1: [ 0.54 -0.69  0.65 -3.27 -0.28 -0.21  0.62 -0.18 -2.35  2.46  1.02 -0.10
  1.91 -0.80  3.74 -0.28  1.24  0.22  0.34  0.70  3.27 -0.42 -0.76 -0.81
 -0.19  2.25 -1.70  1.56  3.39  2.33 -0.59 -1.82  0.80  0.87  2.51  0.79
  0.49]
2: [-2.93  0.70  1.09  0.68  1.38 -0.40  0.99  1.17 -1.12  4.73 -1.05 -0.84
  2.12 -0.55 -3.90 -0.16 -0.15 -2.21  0.04  0.63  4.13 -0.31  2.92 -1.33
 -0.22 -1.47 -0.97  2.71  1.74 -7.41 -1.58 -0.81 -1.16  0.45 -0.97  1.23
 -5.10]
3: [ 1.59  1.30 -0.95  0.03 -0.18  0.45 -0.13 -1.18  0.82 -4.34  0.34  0.86
 -2.15 -0.35  6.18 -0.66 -1.24  0.30 -0.77 -0.44 -3.98  0.63 -0.40 -0.69
  1.44  1.64 -0.32 -1.30 -0.66  5.89  0.39  1.35 -0.41  1.46  2.72 -1.14
  4.19]
4: [-0.71  0.34  1.27 -2.60 -0.76  0.12 -0.92 -0.13 -2.05  0.80 -0.61 -1.29
  1.83  0.45  1.45  0.15  0.11  0.57 -0.81  0.31  2.40  1.32 -2.21  1.23
 -1.54 -1.60  0.91 -1.81  1.32  9.09  0.99  0.07  0.38 -0.11 -0.79  1.49
 -0.90]
5: [ 0.71  0.21  1.91  0.77 -0.55 -0.11  1.24  0.10  0.25 -2.30  0.09 -0.35
  1.10  0.23  3.99 -1.33  0.63  0.85 -1.65 -0.29 -2.39  1.53 -0.86 -0.18
 -2.03  1.75  1.01  0.16  0.64  1.64  0.47  0.76  1.16 -1.15  4.20  0.17
  4.19]
3 1 4
6: [-0.52 -2.97  0.34  1.09 -1.42 -0.51  0.16  0.23 -2.40  3.14  2.58 -0.44
  0.72  1.58  5.93  0.93  1.07  0.09  0.34  0.07  5.56  1.28 -3.56  0.40
  2.05  2.70 -1.15  1.05  2.41  2.68 -0.83 -0.62  1.39  1.85  3.94 -1.22
 -1.11]
1 4 5
7: [ 1.00 -0.59  1.09 -6.70 -0.49 -1.15 -1.02 -1.90 -0.04 -1.47  1.15  0.13
 -0.31 -0.08  2.45  1.10  0.72 -0.37 -0.92  0.51 -0.07  0.08 -0.85 -1.56
 -1.46  1.31 -1.28 -1.16  0.97  8.51 -0.28 -2.58  0.65 -1.04 -0.28  0.71
  2.57]
4 1 3
8: [ 0.05  1.49  0.19  0.18  0.07 -0.46  0.51 -1.51  1.28 -3.65  0.59  0.19
 -0.29  1.03  4.82 -0.87  1.11  0.54 -1.68 -1.60 -2.10 -0.33 -2.17  0.34
  0.03  0.48 -0.31 -0.50 -1.62  6.03  0.75 -1.04  0.60 -0.14  1.59  0.74
  1.32]
3 5 7
9: [ 1.69 -1.48  1.87 -0.76 -1.16  0.36  2.11  1.96  0.41  0.90 -1.22  0.71
  0.07  0.62  1.92 -1.06  1.35  0.37  0.51  0.99  1.93 -0.39 -0.46  0.31
 -2.62  3.19 -2.34 -0.21  2.55 -0.27 -0.69  0.63 -1.63  0.62  2.86 -0.01
  2.71]
1 5 6
10: [ 2.45  1.47  1.04  0.32 -1.17  1.07  2.01 -1.51  0.77 -2.36 -0.71 -0.99
  0.82  0.69  2.47 -0.76 -0.31  0.81 -0.78  1.95 -4.81 -1.10  2.56 -0.08
  1.86  1.16  0.04 -0.05 -0.01 -1.11 -1.38 -1.45 -1.74 -0.09  5.08 -0.91
  3.27]
5 3 9
11: [-1.52 -2.00 -1.09 -0.58 -1.56 -0.34  1.44 -1.15  0.33  1.58 -0.64  0.20
 -1.35  0.09 -5.26 -0.23  0.52 -1.08  0.38  0.07  2.63 -1.20  0.86  0.38
 -2.92 -1.17 -1.28 -0.62  2.60 -8.79 -0.56  1.81 -1.69 -1.40  0.23  0.00
 -3.38]
2 9 1
12: [ 1.19  2.73  0.06  1.76  0.16 -0.09  1.74 -1.91  1.47 -4.54  1.30  1.00
 -1.46 -0.87  3.42 -0.77  0.17 -0.40 -1.60  1.86 -3.81  0.06 -0.40 -0.22
 -0.43  0.50  0.58 -0.40 -2.41  5.40  1.28 -0.16 -0.40  1.36  1.45 -0.44
  2.14]
8 3 5
13: [ 0.80  1.08 -0.95 -2.97 -0.01 -0.22  1.72 -1.43  0.23 -1.55  0.88  0.20
  1.46  1.66  2.33  0.75  1.01  0.27 -0.55  1.48 -1.11  0.05  1.43 -0.31
 -1.08  0.40  0.09  1.36  2.43  1.51 -0.52  0.18 -2.01 -1.14  3.50 -0.43
  2.97]
5 10 9
14: [ 1.94 -0.25  1.69  4.06  0.05  0.67  0.72 -0.44 -1.02  1.40 -0.65  0.58
  0.62 -0.25  2.78 -1.67  0.54  0.07 -0.22  0.64 -1.30  0.38 -3.73  0.87
  2.24  1.81  0.79  2.38 -1.88  5.16  2.52 -0.77  2.09  1.92  3.06 -0.57
  4.62]
5 8 12
15: [ 0.43  2.10  1.68  7.31  0.69  0.45 -0.78 -0.91  0.05  0.42  1.60 -1.15
  1.03  0.49  2.38 -0.11 -1.19 -1.17  1.75 -1.72 -1.21 -0.43 -3.53  0.55
  4.95  0.65  1.03  0.15 -2.29  2.92  0.73  0.43  0.90  1.57 -2.33 -0.82
 -2.61]
14 8 12
16: [-0.32 -2.00 -0.81 -3.00 -0.21  1.55  1.81 -1.65  0.03  1.58 -0.05 -0.55
 -0.45  1.10 -0.45 -1.35  2.73 -0.53  0.77  2.38  0.77 -2.37  3.25 -0.66
 -2.66  3.68 -1.12 -1.08  3.58 -9.99 -1.68  0.91 -0.66 -1.72  7.64  1.67
  1.86]
11 9 13
17: [-0.38 -1.58 -1.13 -4.37  2.10  0.72  2.92 -1.69 -0.82 -1.75 -2.64  0.05
 -0.74  0.48  2.25 -3.88  2.18 -0.62 -0.21  2.81 -1.22  0.49  0.39 -0.74
 -4.16  1.99 -1.76 -0.73 -0.03 -5.58 -1.45  3.55 -1.13 -0.53  6.21  0.24
  3.37]
16 9 13
18: [-1.60  0.99 -1.68  1.88  0.83  1.11  0.29 -0.74  1.01 -0.07 -2.48  0.20
  1.15 -0.69 -4.41 -1.99  0.32  0.68  2.42 -1.39 -4.11 -1.34  3.69 -0.08
 -0.68 -0.04 -0.26  0.71 -0.58 -9.99 -0.18  2.04 -0.79 -0.52  1.72 -1.30
 -1.58]
11 2 16
19: [ 1.37 -2.33  2.04 -4.22 -0.86  0.67 -0.87  0.50 -0.19 -0.89 -2.08  1.94
 -0.05 -0.81  6.46 -2.20  0.97  0.43 -0.38 -0.03 -4.78  0.92 -3.65 -0.85
  2.06  2.52  0.51  0.26 -1.72  8.35  0.73 -0.11  2.19  1.18  3.55  0.71
  5.50]
3 8 14
20: [ 2.89 -1.04  1.35 -2.05  0.19 -0.83 -0.11  0.83 -1.79 -2.26  1.16  1.85
  0.85  0.28  6.70  0.01 -0.95 -1.24 -0.46  0.28  0.30  1.85 -2.65  0.78
 -0.78  2.22  0.09 -0.32  0.30  9.99  0.65 -1.01  1.02  0.75  0.29  0.50
  1.60]
7 8 4
21: [-0.13  0.80 -1.41 -0.50 -0.40 -0.11 -0.13 -1.73  0.24 -3.11 -0.19 -0.12
 -1.60  0.62 -7.91  0.67  0.50 -0.48  0.29 -1.36 -0.66  0.46  3.87  0.36
 -2.46 -0.18 -0.03 -2.65 -0.79 -6.91 -2.12  1.82 -1.17 -2.84  0.23  1.16
 -2.10]
11 18 2
22: [-0.18 -0.55  0.10 -0.02 -0.63 -0.95 -1.25 -1.37 -0.87 -2.58  1.72  0.53
 -0.05  0.54  4.95  0.58 -0.27  0.51 -1.14 -0.48 -0.94  1.99 -1.57 -0.63
 -0.29  2.45 -0.97 -0.12 -0.83  9.99  0.31 -1.17  0.53 -1.10 -1.71 -0.28
  2.67]
20 8 7
23: [ 1.05  1.26 -1.63 -1.28  0.26  1.33  3.21  0.39  1.41 -3.03 -0.02 -1.00
  1.71  1.31 -1.39 -1.74 -0.99 -0.54  1.52 -0.90 -4.84  0.17  3.06 -1.66
 -0.48  0.08 -0.01  0.64 -2.49 -6.70 -1.41  1.84  0.13 -0.96  1.27  0.46
 -1.23]
18 21 10
24: [ 0.74  0.06 -0.60 -3.50 -0.91 -0.81  0.22 -2.46  1.73 -3.12  1.53  0.56
 -1.36  0.38  4.23 -2.14 -1.22  0.78 -2.17 -0.65 -1.52  0.78 -0.37  0.36
  0.20  0.08 -1.61 -0.30 -0.28  4.29 -0.39 -0.08 -0.99 -1.21  2.15  0.77
  1.55]
8 3 13
25: [ 1.15  1.23  1.11  6.60  1.74  0.34 -0.43 -0.77 -1.60 -0.89  0.32 -0.77
 -0.42 -1.57  1.18  0.06 -1.80  0.98  2.57 -1.86 -3.45  1.51 -2.06 -0.86
  2.83 -0.91  0.66  0.76 -0.93  1.23  0.29  0.42  0.90  0.36 -1.63 -2.53
 -1.40]
15 14 12
26: [ 1.17  2.13  1.64  8.72  0.44  0.53  0.75  2.27 -1.07 -0.06  0.43 -1.25
  0.38  0.50  1.51  0.01 -0.34  0.22  1.32 -3.04 -0.43  1.44  0.39 -0.47
  5.38 -1.70  0.18  0.49 -1.02 -1.05  1.66  1.94  1.86  2.12  1.66 -0.32
 -1.61]
25 15 14
27: [ 1.00 -0.95  3.37 -4.75 -0.54  0.27  0.39 -1.55 -1.64 -2.35 -1.91  1.34
  1.48  0.65  5.81 -2.98  1.23  0.58 -0.39  2.29 -3.98 -0.11 -3.31 -1.07
  0.43  2.58 -2.04 -1.66  2.06  5.45  0.57 -0.37  1.25  2.16  5.99 -0.09
  4.44]
19 5 3
28: [-1.73  1.10 -1.57 -0.41  0.71 -1.35  1.29  0.04  1.33 -2.32 -0.34 -2.19
  1.16  0.26 -5.92 -2.09  1.38  1.48  0.72 -1.23 -0.70  1.21 -0.12 -2.29
 -7.39 -4.08 -1.81 -1.14 -1.18 -9.99 -1.92  5.18  0.00 -3.44 -3.17 -1.74
 -1.34]
21 11 18
29: [ 0.84  0.16  0.37 -3.17  0.30 -1.32  0.79 -1.29  0.09 -2.28 -0.45 -0.26
  0.94  0.40  3.32 -2.01 -0.54 -0.75  0.17 -0.18 -1.56  1.95  0.77  0.91
 -0.57  0.25 -0.63 -2.21  0.55  2.63 -0.55  0.37 -0.98 -0.10  4.74  0.34
  2.02]
24 13 5
30: [ 0.40  0.79 -2.43 -2.66 -0.83 -0.35 -0.14 -1.11  1.00 -4.34 -2.73  0.81
  0.43 -0.68 -2.37  0.28 -0.10 -0.67 -1.18  1.63 -5.55  0.31  3.16 -1.09
 -1.83 -0.28 -1.26  0.18 -1.66 -1.05 -0.73  0.41 -3.03 -1.11 -1.04  0.14
  0.75]
23 13 10
31: [-1.88 -2.38 -0.40 -0.75 -0.63 -0.69 -2.05  1.15  0.69  1.36 -2.21  0.48
  0.57  0.69 -2.75  0.38  0.07 -0.10  0.30  0.49  3.38 -1.36  0.33 -1.04
 -1.70 -1.93  0.40 -0.15  1.19 -8.33 -0.68  0.58 -2.29 -1.97 -1.84  1.13
 -2.30]
11 2 21
32: [ 1.08  0.38  1.01  1.80  0.30  0.71 -0.30  0.19 -0.57 -0.25 -0.41  0.70
  0.46 -0.64  3.76 -0.49 -0.44  0.18 -0.35  1.70  0.92 -3.01 -0.86  0.94
  2.18  1.17 -0.70  2.26  0.14  6.21 -0.95 -1.04  1.06  1.86  2.29 -0.21
  0.67]
14 8 1
33: [ 0.89  3.22  1.09  1.31 -0.97 -1.88  1.94 -0.28 -0.62 -3.95  0.82 -0.35
 -0.26 -0.53  3.62  1.38  0.16  0.46 -0.86  0.45 -2.83  0.91  0.25  0.79
  1.01  0.61  1.02  0.59 -1.45  5.01  0.00  1.11  0.07  1.27  1.17 -0.60
  2.78]
12 8 3
34: [ 1.50  2.24  1.74  1.75  0.08 -0.17  0.46 -1.01  1.75 -4.03  1.49 -0.59
 -0.39 -0.16  3.98  0.54 -1.42 -0.62 -1.85  0.45 -1.51 -0.05 -0.79 -0.40
  1.48  2.37  0.85  0.00 -0.97  5.05  0.08  0.12 -0.04  1.44  0.66 -0.58
  1.65]
33 12 8
35: [ 1.92 -0.78  0.13 -1.60  0.17 -1.67 -0.32 -1.56 -1.30 -2.60  0.60  0.65
  0.37 -0.46  5.89 -2.29 -1.51  1.23 -1.45  0.61 -2.13  0.84 -2.64 -0.25
  1.45  1.53 -1.28 -1.04  1.28  9.99  0.55 -1.93  0.91  0.75 -0.83 -0.92
  1.86]
22 20 8
36: [-1.90 -1.30 -1.36 -3.83  0.14 -0.18 -1.73 -0.72 -0.94  1.50  0.04 -0.80
 -1.76 -0.08 -2.75 -0.91  0.24 -1.41 -2.42  1.93  3.17 -1.00  2.31  0.16
 -0.60 -0.95  0.20  0.70  1.70 -7.40 -1.55 -1.35 -0.91 -1.16  1.61  1.78
 -1.91]
31 11 2
37: [ 0.70  2.61 -1.69  4.14 -0.82 -0.89 -2.91  0.66  0.74 -1.39 -0.46  0.10
 -0.43  0.22 -2.65  1.44 -1.51 -0.54  0.06 -2.52 -3.14  1.46 -1.04 -1.36
  1.39 -1.27  2.87 -1.05 -2.53  4.96  1.41 -0.45 -1.00  1.06 -4.67  0.03
 -1.13]
25 15 34
38: [-0.04  1.60  1.27  3.03  1.34 -0.68  0.72 -1.04 -0.31 -1.90  1.78  0.78
  1.21  0.44  5.45  0.22 -0.11 -1.64 -0.08 -0.15 -1.37  0.52  1.08 -0.03
  1.69  0.49 -0.43  1.11 -1.68  7.83  0.72 -0.34 -0.93  1.67  0.13  0.44
  2.00]
34 33 8
39: [-2.80  0.00  0.61 -2.27 -1.58  0.21  0.35  0.71 -1.55  1.94 -0.86 -0.57
 -0.97  0.95 -1.17 -0.08  0.73 -0.26  1.29  0.16  1.92 -1.00 -0.57 -0.99
 -2.42 -1.59  0.07  1.45  0.69  2.18 -0.10 -0.43 -0.36  0.27  0.13  1.13
 -0.31]
1 4 9
40: [ 1.14  3.14 -1.64  5.14 -0.64 -1.25 -2.05  1.02  2.48 -2.12 -0.12 -0.69
 -1.21 -1.06 -0.13  1.74 -2.41 -0.08 -0.21 -1.58 -2.68  0.82  0.26  0.41
  2.15 -2.25  1.61 -1.29 -3.39  2.99  0.74 -0.64 -0.70 -0.42 -3.92 -0.12
 -1.90]
37 25 15
41: [ 1.37  1.43  0.96  7.53  0.22  1.90 -2.57  0.31 -0.86  0.75  0.74 -0.27
  1.69 -0.15 -0.40  0.23 -1.89 -1.11 -0.03 -1.53  1.94 -0.96 -1.60  0.79
  3.71 -2.47  0.71  2.26 -1.83  1.25  0.51 -1.33 -0.36  1.15 -2.70  0.22
 -2.03]
15 25 26
42: [-0.82  0.61  0.12 -5.79 -1.74  0.19 -2.53 -0.57 -0.32 -1.93 -1.47  0.82
  0.25  0.91 -1.70  1.98 -2.04 -0.13 -1.49  1.07 -0.59  1.24 -0.59 -0.47
 -1.39 -0.94 -1.70 -0.54  0.46  8.80 -0.01  0.64 -1.37 -0.06 -2.31 -0.20
  1.34]
7 4 22
43: [ 1.50  0.24  0.92 -0.48 -0.16  1.45  0.12 -0.82  1.07  0.86  0.59 -0.96
  0.61  0.52  1.34  2.76 -1.93 -1.90 -0.87  1.39  2.26 -1.08  5.05  1.89
 -0.13  0.15 -0.83  2.72  3.38  2.69  0.17 -2.09 -0.15  1.41  3.97  2.31
 -3.68]
1 32 13
44: [ 0.43  1.22 -0.64 -2.53  0.66 -0.20 -0.06 -0.03 -0.41  0.34 -1.48 -0.78
  0.02 -0.62  6.81 -2.83 -1.21 -0.37 -1.46 -0.16 -5.52  1.51 -3.40  0.54
  1.13  2.70  0.25 -0.65 -1.35  9.99  1.60 -2.34  1.66  0.34  0.60 -0.55
  5.73]
19 35 22
45: [-0.74 -1.40  2.73  1.96 -1.12 -0.32  0.23  0.37  0.57 -0.24  1.48 -1.56
  0.73  2.16  4.67 -0.08  1.44  0.24  1.03  0.73  2.83 -0.47 -0.73 -0.43
 -0.27  0.01  0.66  2.50  2.60  5.84  0.27 -1.64  0.36  2.01  1.47  1.09
  1.51]
32 1 38
46: [ 0.06 -1.29  0.55 -2.38 -1.00 -0.02  2.00 -1.35 -2.08  2.56  1.15 -1.78
  1.41  0.29  3.32 -0.66  0.42 -0.47  2.28  0.05  3.95  0.16 -0.90 -0.62
 -2.97  0.57 -0.49  1.13  2.53  2.73 -1.21  1.09 -0.68  0.24  0.09  0.71
  1.01]
1 39 9
47: [-1.59 -0.05 -0.49  0.28  0.04  1.14 -0.94  0.03  0.38  0.54 -0.07 -0.05
 -0.79 -0.02 -4.39  1.38 -0.67 -1.02  1.65 -1.56  3.88  0.37  0.80  1.67
 -1.86 -2.12 -0.42 -0.49  1.22 -0.37 -0.84  0.23 -1.18 -0.79 -3.43  0.00
 -3.77]
39 31 11
48: [ 1.25 -0.57  1.12 -2.83 -0.07 -1.61  1.50 -1.42  0.58 -3.44 -1.33  0.58
 -0.81  1.05  5.12 -2.40 -1.18  0.92 -1.82  2.09 -3.84 -0.48 -0.31  1.62
  0.17  3.08  0.63 -1.88 -0.89  6.08  0.91 -1.39  0.44  1.93  4.61 -0.85
  4.65]
3 27 29
49: [-1.11 -2.73  0.31 -4.44  0.30  0.15  1.99 -0.56 -1.19  0.95 -1.66  0.35
 -1.15  0.49  1.29 -2.27  0.94 -0.12  0.75  1.32  2.28 -1.73 -0.11  0.71
 -1.88  2.33 -1.00 -0.39  2.37 -4.68 -0.93 -0.20  0.83  0.54  7.15  1.19
  1.30]
16 17 9
50: [-0.41 -1.73  0.93  1.23  0.50  1.23  0.48  0.02  0.45  0.48 -0.50  0.84
  0.47 -1.28 -2.31 -1.51 -0.70 -0.48  0.13  0.42 -3.02 -1.50  2.52 -0.69
 -0.71  0.34 -1.97  1.73  0.70 -7.11 -0.39  1.95  0.40 -1.14  3.89 -1.23
  0.10]
18 23 11
51: [ 2.70  3.35  0.56  7.76  0.62 -0.83  0.18 -0.24  1.26 -2.91  1.58 -0.41
 -1.51 -1.37 -0.60  1.29 -1.99 -0.17  0.14 -0.44 -3.99  1.31 -0.57 -0.77
  1.50 -2.14  2.01  1.40 -4.54  5.73 -0.17  0.19  0.48  2.51 -6.61 -0.22
 -0.33]
40 37 25
52: [-0.72  0.80 -0.20 -4.91 -2.22 -0.84 -1.53 -0.51  1.61 -5.70 -0.17 -0.17
 -1.03  0.58  1.36  0.81 -1.94 -1.09  0.17  3.05 -5.31  0.63 -0.96  0.58
 -2.98 -0.72 -1.64 -1.37 -0.24  9.69 -0.70 -0.54 -0.17 -1.28 -4.89  2.22
  3.56]
42 7 22
53: [-0.57  1.02 -1.44  1.29 -0.02 -1.47  0.76 -0.26  2.31 -2.11 -0.52 -0.34
 -0.07 -1.06 -4.08 -1.00  0.64  1.35  0.92 -0.93 -2.68  0.63  2.81  0.47
 -2.27 -0.99  0.18 -0.34 -1.80 -9.99 -2.29  3.94 -0.86 -2.04 -0.37 -0.31
 -0.73]
18 21 23
54: [ 1.07 -1.65  1.03 -2.26 -0.28  0.28  3.10 -0.40  0.08 -0.63 -1.36 -0.88
  0.60  1.02  1.88 -4.17  0.24  1.76 -0.87  2.77 -2.57 -1.57  1.84  0.45
 -0.61  3.59 -0.81  0.30  2.14 -6.04 -0.91  3.54  1.62 -0.66  8.55  1.01
  5.92]
17 49 16
55: [-0.10 -1.68  1.03 -1.95  0.63  0.74  0.94 -1.02 -1.87  2.52  2.90 -0.06
  1.84  1.44  5.78 -0.95  2.03  0.40  0.67  0.93  5.71 -1.20  0.80  0.03
  0.76  0.47 -0.69  2.05  3.43  2.93 -0.37 -1.36  0.25  0.95  1.53 -0.28
 -0.93]
1 46 6
56: [ 1.36  1.45 -0.23 -2.19  0.91 -0.94  1.32 -1.43  2.16 -4.84 -1.01 -0.27
 -1.44 -0.17  0.88 -0.65 -2.78  0.58  0.27  1.67 -3.45  0.56  0.38  0.41
 -2.11 -0.63 -0.26 -1.25 -1.00  7.46 -0.05 -0.33 -0.58 -0.36 -2.27 -0.34
  2.09]
52 12 24
57: [ 1.62  0.82  0.69  1.69  0.70  0.39  2.40 -0.21  0.45 -0.52  0.14  0.16
  0.13  1.38  6.37 -0.77 -0.57 -1.65  0.91  0.15  0.18 -0.88 -0.78  0.02
  3.83  2.62  0.43  1.05  0.09  5.23  1.06 -0.79  1.60  1.24  3.72  0.05
  5.47]
14 32 38
58: [-1.65 -0.37  1.55  4.24 -0.55  0.67 -0.44  3.12 -1.73  6.08 -0.71  0.45
  3.51  0.56 -5.89  4.20 -1.22 -1.43  1.82  0.32  8.92 -0.89  4.35 -1.82
  0.76 -3.19  0.08  3.04  1.78 -6.42 -0.43  0.25 -1.38  1.06  0.56 -1.00
 -8.44]
2 31 47
59: [-0.53 -1.98 -0.89 -6.27 -0.61  0.03 -0.49 -2.07 -1.52 -1.46  0.65 -1.45
  0.28  1.55  3.87 -0.77 -0.01 -0.58 -0.62  0.10 -1.65  0.46 -0.75 -0.77
 -1.21 -0.76 -0.22 -1.58  0.98  9.99 -0.25 -2.47 -0.06  0.86 -1.35  1.44
  2.18]
7 35 22
60: [-0.86  0.31  0.88  0.04 -0.69 -1.04  0.04 -0.31 -1.25  2.97  0.07  0.53
  1.86  0.83 -4.43  1.38  0.44  0.09  1.19 -0.62  4.05 -1.06  2.55  0.05
  0.14 -2.76  0.51  0.34  2.59 -5.65 -0.09  0.60  1.16 -1.01 -3.09  0.71
 -3.11]
2 31 47
61: [ 0.59 -2.82  1.73 -2.81  0.31  0.87  1.08 -1.10 -3.21  3.52  2.85 -1.45
  1.00  0.56  6.76 -1.26  0.44 -0.70  0.34 -0.69  4.42 -0.62 -2.57 -0.28
 -0.92  4.61 -0.87  1.54  2.42  4.55  0.44 -0.91  0.71  0.62  2.81 -0.52
  1.66]
1 55 6
62: [ 0.10 -0.10  0.46  2.55 -0.56  0.29 -0.48  0.82 -0.21  0.29  1.24  0.21
  0.63 -0.78  1.21  0.45  0.25 -0.70 -0.61 -1.69  2.52 -0.54 -2.84 -0.12
  3.41 -0.01  1.34  1.65 -0.10  1.57 -0.19 -0.59  1.22  2.54 -2.11 -0.38
 -3.07]
41 15 32
63: [-0.69 -0.36  1.32 -1.55 -0.95 -0.34 -0.07 -0.68 -1.09  2.27  1.25  1.17
  0.10  1.18  2.65  0.29  0.89 -0.75  0.92 -0.22  3.17 -1.22 -1.19  0.01
 -0.60  0.38 -0.87  0.90  2.38  3.92 -0.41 -1.37 -0.17  0.74 -0.98  1.74
  1.49]
46 1 39
64: [-0.02 -3.86  0.88 -4.90  0.75 -0.49  0.52 -0.91 -3.18  2.00  0.08  0.08
 -0.51  0.66  3.10 -1.66  0.33 -0.18 -0.86  2.17  3.02  0.57 -0.02 -0.06
 -1.68  1.56 -1.40 -0.07  4.59 -1.59  0.30 -1.58 -1.55 -2.76  3.67  2.03
  1.75]
49 1 9
65: [ 0.48  1.15 -1.63 -4.86 -0.67 -0.80  1.24 -1.37  1.29 -4.58 -0.42  1.65
  0.02 -0.63 -0.17 -0.54 -1.00  0.26 -1.10  0.29 -2.18  0.46  1.82 -1.23
 -3.76 -0.40 -1.05 -0.49 -1.19  3.59 -0.98  0.48  0.34 -0.25  0.56  0.20
  1.76]
56 24 30
66: [-0.96 -2.64 -0.55 -4.60 -0.14  1.26 -0.18 -1.09 -0.96  0.63  0.39 -0.41
 -1.43 -0.88  1.24 -2.68  1.36  0.29 -1.73  2.73  1.61 -1.87  1.38  0.70
 -3.82  2.73 -2.36 -1.79  4.15 -5.52 -0.58  0.11 -0.60 -1.80  3.54  0.68
  2.05]
49 64 16
